Below is a small trained network, with its code and all its weights. Each question gives an input and a target symbol and asks what happens when units are switched off, that is, made to give their printed mean instead of their output.

import numpy as np


def w(rows, s, z=0):
    codes = np.array(rows[::2]) - 128.0
    scale = np.full(codes.shape[1], s)
    scale[-1] = z or s
    return codes * scale


def norm(h):
    return h / np.sqrt((h * h).mean(-1, keepdims=True) + 1e-5)


def f(y):
    return np.maximum(y, 0)


def softmax(a):
    e = np.exp(a - a.max(-1, keepdims=True))
    return e / e.sum(-1, keepdims=True)


def log_softmax(a):
    a = a - a.max(-1, keepdims=True)
    return a - np.log(np.exp(a).sum(-1, keepdims=True))


def net(x, mask):
    ids = ['Σβγζλτ'.index(c) for c in x.split()]
    T = len(ids)
    res = E[ids] + P[:T]
    r = norm(res)
    for j in range(3):
        rows = slice(4 * j, 4 * j + 4)
        q, k, v = (r @ M[0][rows].T for M in (Q, K, V))
        z = softmax(np.where(np.tri(T) > 0, q @ k.T / 4**0.5, -1e9)) @ v
        o = O[0][rows]
        res = res + np.where(mask[j], z, o[:, -1]) @ o[:, :-1]
    y = f(norm(res) @ A[0][:, :-1].T + A[0][:, -1])
    res = res + np.where(mask[3:7], y, B[0][:, -1]) @ B[0][:, :-1]
    return log_softmax(norm(res)[-1] @ U[:, :-1].T + U[:, -1])


Q, K, V, O, A, B = {}, {}, {}, {}, {}, {}
E = w([
[92,63,83,172,93],'Σ',
[143,8,95,165,225],'β',
[135,1,178,205,78],'γ',
[65,118,33,61,152],'ζ',
[23,117,117,64,112],'λ',
[175,164,169,166,124],'τ',
],0.0096)
P = w([
[128,195,190,109,81],'0',
[85,196,191,254,123],'1',
[144,18,70,70,77],'2',
[165,157,140,174,140],'3',
[64,161,149,153,190],'4',
[136,45,73,40,73],'5',
[109,98,91,125,129],'6',
[102,181,140,144,111],'7',
],0.0095)
Q[0] = w([
[86,149,192,194,99],'h1',
[57,128,110,120,169],'h1',
[129,141,124,97,88],'h1',
[138,122,84,123,76],'h1',
[127,146,81,135,244],'h2',
[83,107,104,180,143],'h2',
[164,93,73,134,102],'h2',
[115,90,151,119,164],'h2',
[167,106,97,137,129],'h3',
[119,124,118,79,148],'h3',
[150,134,134,83,94],'h3',
[152,157,158,58,189],'h3',
],0.011)
K[0] = w([
[99,39,179,178,49],'h1',
[153,95,86,68,127],'h1',
[141,200,191,167,145],'h1',
[138,186,95,182,150],'h1',
[136,170,93,123,159],'h2',
[54,2,28,109,222],'h2',
[95,240,150,170,137],'h2',
[188,128,125,194,141],'h2',
[196,117,133,241,187],'h3',
[95,132,175,40,165],'h3',
[119,143,163,155,154],'h3',
[59,65,197,147,209],'h3',
],0.007)
V[0] = w([
[165,167,165,194,176],'h1',
[116,97,120,58,80],'h1',
[163,155,218,199,115],'h1',
[154,48,80,94,111],'h1',
[135,118,145,127,206],'h2',
[173,118,119,138,3],'h2',
[208,63,57,89,128],'h2',
[185,79,125,197,188],'h2',
[122,38,169,149,223],'h3',
[206,163,141,148,131],'h3',
[153,164,146,157,115],'h3',
[107,34,4,194,165],'h3',
],0.0071)
O[0] = w([
[154,48,115,52,160,169],'h1',
[170,110,147,71,38,100],'h1',
[44,137,156,118,218,252],'h1',
[85,146,158,63,30,100],'h1',
[87,148,159,191,162,110],'h2',
[103,20,70,95,83,178],'h2',
[189,172,156,20,76,58],'h2',
[162,157,167,151,108,171],'h2',
[166,14,77,93,121,131],'h3',
[74,208,45,152,132,153],'h3',
[123,187,62,198,138,169],'h3',
[1,73,109,100,77,77],'h3',
],0.0047,0.0042)
A[0] = w([
[28,182,48,75,168,95],'n1',
[118,151,254,69,102,64],'n2',
[133,220,124,109,129,4],'n3',
[237,44,48,86,201,76],'n4',
],0.0065,0.0032)
B[0] = w([
[168,247,215,147,147,193],'n1',
[127,63,138,146,165,189],'n2',
[187,72,21,11,2,156],'n3',
[202,102,94,45,194,253],'n4',
],0.0081,0.003)
U = w([
[100,188,241,228,170,185],'Σ',
[98,64,230,196,105,137],'β',
[118,94,195,82,58,130],'γ',
[168,164,18,103,25,174],'ζ',
[12,95,1,134,75,4],'λ',
[184,46,81,60,230,57],'τ',
],0.007,0.0025)

Each question gives the input, a string of symbols that net reads in full, and the target symbol t.
The units are the heads (4 rows each of Q, K, V and O) and the neurons (one row each of A and B). Each row of codes is followed by its name. A weight is (code - 128) times the scale printed after its matrix; where a second scale follows, it is the last column's (O, A, B and U).
mask holds one flag per unit, heads first, then neurons. A switched-off unit (its flag False) gives its mean, the last column of its rows in O or B, instead of its output. The means were averaged over made-up inputs and are rounded, as every weight is.
A unit's drop is (log p(t) with every unit on - log p(t) with that unit switched off) / (log p(t) with every unit on - log p(t) with every unit switched off).
The circuit of an input: a set's keep is (log p(t) with only the set's units on - log p(t) with every unit switched off) / (log p(t) with every unit on - log p(t) with every unit switched off). Starting from all 7 units, units are removed one at a time, each time the one whose removal leaves the highest keep (on an exact tie, the one counted first), for as long as the keep stays at least 0.8.
circuit, biggest first: the units of the circuit, biggest drop first
top k neurons: the k neurons with the biggest drops, biggest first
heads that matter: for each layer, one digit per head in row order, 1 if its drop is at least 0.15 and else 0, layers parted by /
drop when u is switched off: that unit's drop, to one decimal
input γ ζ τ τ τ, target γ: heads that matter	110
input β τ Σ τ γ β ζ β, target γ: circuit, biggest first	h1, h3, h2
input τ Σ τ τ ζ λ τ τ, target ζ: circuit, biggest first	n3, h2
input τ τ τ τ γ τ γ ζ, target Σ: heads that matter	000
input τ γ τ τ Σ, target Σ: circuit, biggest first	n1
input γ β τ τ λ γ τ, target Σ: circuit, biggest first	n1, h3, n4
input ζ γ ζ λ τ τ γ τ, target γ: heads that matter	011
input β τ τ λ γ τ λ, target γ: circuit, biggest first	h3, h1, n1
input τ γ τ Σ τ ζ τ, target Σ: circuit, biggest first	h3, n1
input τ τ λ τ β, target Σ: heads that matter	110
input γ τ Σ Σ, target λ: heads that matter	001
input γ τ ζ γ τ, target β: heads that matter	111
input τ τ τ λ τ, target ζ: circuit, biggest first	h1, h2
input τ Σ τ λ λ ζ β β, target β: circuit, biggest first	h1, h3, h2, n4
input β γ τ Σ Σ τ λ, target γ: top neuron	n1
input Σ β γ τ τ ζ τ β, target β: circuit, biggest first	h1, h2, h3
input λ τ τ β ζ, target Σ: top 2 neurons	n1, n4
input τ τ Σ ζ β β ζ, target ζ: drop when h1 is switched off	1.1
input ζ τ τ τ β, target Σ: drop when h2 is switched off	1.2
input Σ τ β Σ τ, target β: drop when n4 is switched off	0.4
